Below is a small trained network, with its code and all its weights. Each question gives an input and a class and asks what happens when units are switched off, that is, made to give their printed mean instead of their output.

import numpy as np


def w(rows, s, z=0):
    codes = np.array(rows[::2]) - 128.0
    scale = np.full(codes.shape[1], s)
    scale[-1] = z or s
    return codes * scale


def norm(h):
    return h / np.sqrt((h * h).mean(-1, keepdims=True) + 1e-5)


def f(y):
    return np.maximum(y, 0)


def log_softmax(a):
    a = a - a.max(-1, keepdims=True)
    return a - np.log(np.exp(a).sum(-1, keepdims=True))


def net(x, mask):
    res = np.array(x, float).reshape(1, 2) / 4 @ E
    u = 0
    for l in range(2):
        y = f(norm(res) @ A[l][:, :-1].T + A[l][:, -1])
        res = res + np.where(mask[u : u + 13], y, B[l][:, -1]) @ B[l][:, :-1]
        u += 13
    return log_softmax(norm(res)[-1] @ U[:, :-1].T + U[:, -1])


A, B = {}, {}
E = w([
[53,117,136,94,69,198,99],'x0',
[171,2,121,75,172,229,150],'x1',
],0.008)
A[0] = w([
[177,105,109,130,154,124,160,123],'0.n1',
[74,109,69,195,138,106,131,101],'0.n2',
[90,168,133,170,84,155,70,150],'0.n3',
[204,220,87,174,138,162,150,67],'0.n4',
[94,127,88,71,136,97,170,90],'0.n5',
[139,143,75,52,109,199,192,116],'0.n6',
[181,61,142,100,138,155,132,121],'0.n7',
[149,142,132,156,164,77,92,98],'0.n8',
[158,150,105,170,160,203,134,98],'0.n9',
[104,119,148,2,120,103,173,145],'0.n10',
[97,141,111,145,191,156,167,79],'0.n11',
[115,114,112,143,157,57,96,124],'0.n12',
[219,123,208,166,107,105,146,4],'0.n13',
],0.0073,0.0023)
B[0] = w([
[119,192,217,195,114,140,105,207],'0.n1',
[146,169,126,168,185,200,22,164],'0.n2',
[160,152,113,145,206,196,141,255],'0.n3',
[105,49,118,64,107,218,139,196],'0.n4',
[146,92,97,82,2,129,142,128],'0.n5',
[155,242,161,130,171,83,138,225],'0.n6',
[73,188,143,208,133,125,165,251],'0.n7',
[102,30,95,24,86,149,99,205],'0.n8',
[95,60,192,142,152,39,134,167],'0.n9',
[72,208,104,179,136,106,101,184],'0.n10',
[141,134,201,97,51,97,91,143],'0.n11',
[57,171,99,245,119,193,230,195],'0.n12',
[88,73,146,97,198,21,38,178],'0.n13',
],0.004,0.0044)
A[1] = w([
[205,156,64,130,185,232,130,37],'1.n1',
[116,37,81,75,69,142,117,173],'1.n2',
[106,186,144,120,2,143,123,167],'1.n3',
[192,90,60,123,173,53,150,5],'1.n4',
[107,48,140,90,172,233,139,237],'1.n5',
[92,121,149,53,53,228,69,117],'1.n6',
[53,133,97,175,202,147,98,118],'1.n7',
[206,55,146,118,151,201,199,89],'1.n8',
[111,128,123,40,37,163,126,44],'1.n9',
[225,201,116,105,83,34,115,182],'1.n10',
[29,124,96,67,120,179,87,37],'1.n11',
[91,103,121,132,153,134,161,122],'1.n12',
[215,101,93,172,200,107,151,61],'1.n13',
],0.0082,0.0022)
B[1] = w([
[135,168,177,138,139,114,152,171],'1.n1',
[204,195,193,164,226,114,217,150],'1.n2',
[160,87,77,87,97,163,153,227],'1.n3',
[107,35,156,166,140,80,67,172],'1.n4',
[127,174,96,125,51,169,107,254],'1.n5',
[134,92,122,141,129,52,104,233],'1.n6',
[166,141,162,128,156,135,146,231],'1.n7',
[97,194,72,120,72,151,151,206],'1.n8',
[85,67,89,144,158,30,2,163],'1.n9',
[126,88,126,73,109,225,137,180],'1.n10',
[122,40,167,141,194,78,142,220],'1.n11',
[187,165,100,95,180,89,164,163],'1.n12',
[85,96,121,87,111,115,89,198],'1.n13',
],0.0082,0.0073)
U = w([
[72,10,81,111,124,30,44,139],'0',
[99,249,38,95,52,202,147,140],'1',
[242,157,242,158,225,101,206,136],'2',
[236,116,184,133,57,132,86,3],'3',
],0.016,0.019)

Each question gives the input, the list of numbers given to net, and the class t.
The units are the neurons (one row each of A and B). Each row of codes is followed by its name. A weight is (code - 128) times the scale printed after its matrix; where a second scale follows, it is the last column's (A, B and U).
mask holds one flag per neuron, layer by layer. A switched-off neuron (its flag False) gives its mean, the last column of its row in B, instead of its output. The means were averaged over made-up inputs and are rounded, as every weight is.
A unit's drop is (log p(t) with every unit on - log p(t) with that unit switched off) / (log p(t) with every unit on - log p(t) with every unit switched off).
The circuit of an input: a set's keep is (log p(t) with only the set's units on - log p(t) with every unit switched off) / (log p(t) with every unit on - log p(t) with every unit switched off). Starting from the 12 units with the biggest drops (on a tie, the unit counted first), units are removed one at a time, each time the one whose removal leaves the highest keep (on an exact tie, the one counted first), for as long as the keep stays at least 0.8.
units of the circuit, in order: the units of the circuit, biggest drop first
most important unit: the unit with the biggest drop
top k neurons: the k neurons with the biggest drops, biggest first
drop when u is switched off: that unit's drop, to one decimal
input [-7,-6], class 0: most important unit => 1.n5
input [-5,-6], class 1: top 4 neurons => [1.n11 1.n6 1.n10 0.n12]
input [0,-3], class 2: top 3 neurons => [1.n5 1.n8 0.n6]
input [6,-6], class 0: top 3 neurons => [0.n6 0.n7 1.n5]
input [-1,3], class 2: units of the circuit, in order => [0.n7 0.n6]
input [-2,2], class 2: top 2 neurons => [0.n7 0.n1]
input [0,0], class 2: top 4 neurons => [0.n3 0.n11 0.n6 0.n1]
input [-1,-3], class 2: top 4 neurons => [1.n5 0.n4 0.n6 1.n8]
input [-5,-5], class 0: top 3 neurons => [0.n7 1.n5 0.n8]
input [4,7], class 1: top 2 neurons => [1.n5 1.n8]
input [3,-3], class 2: top 3 neurons => [0.n3 1.n5 0.n8]
input [-6,-7], class 1: top 3 neurons => [1.n11 1.n6 0.n12]
input [1,1], class 2: top 2 neurons => [1.n5 1.n8]
input [-5,8], class 1: units of the circuit, in order => [1.n8]
input [-5,7], class 1: drop when 1.n8 is switched off => 1.2
input [-6,4], class 0: drop when 1.n13 is switched off => 0.2
input [-4,0], class 0: drop when 0.n13 is switched off => 3.6
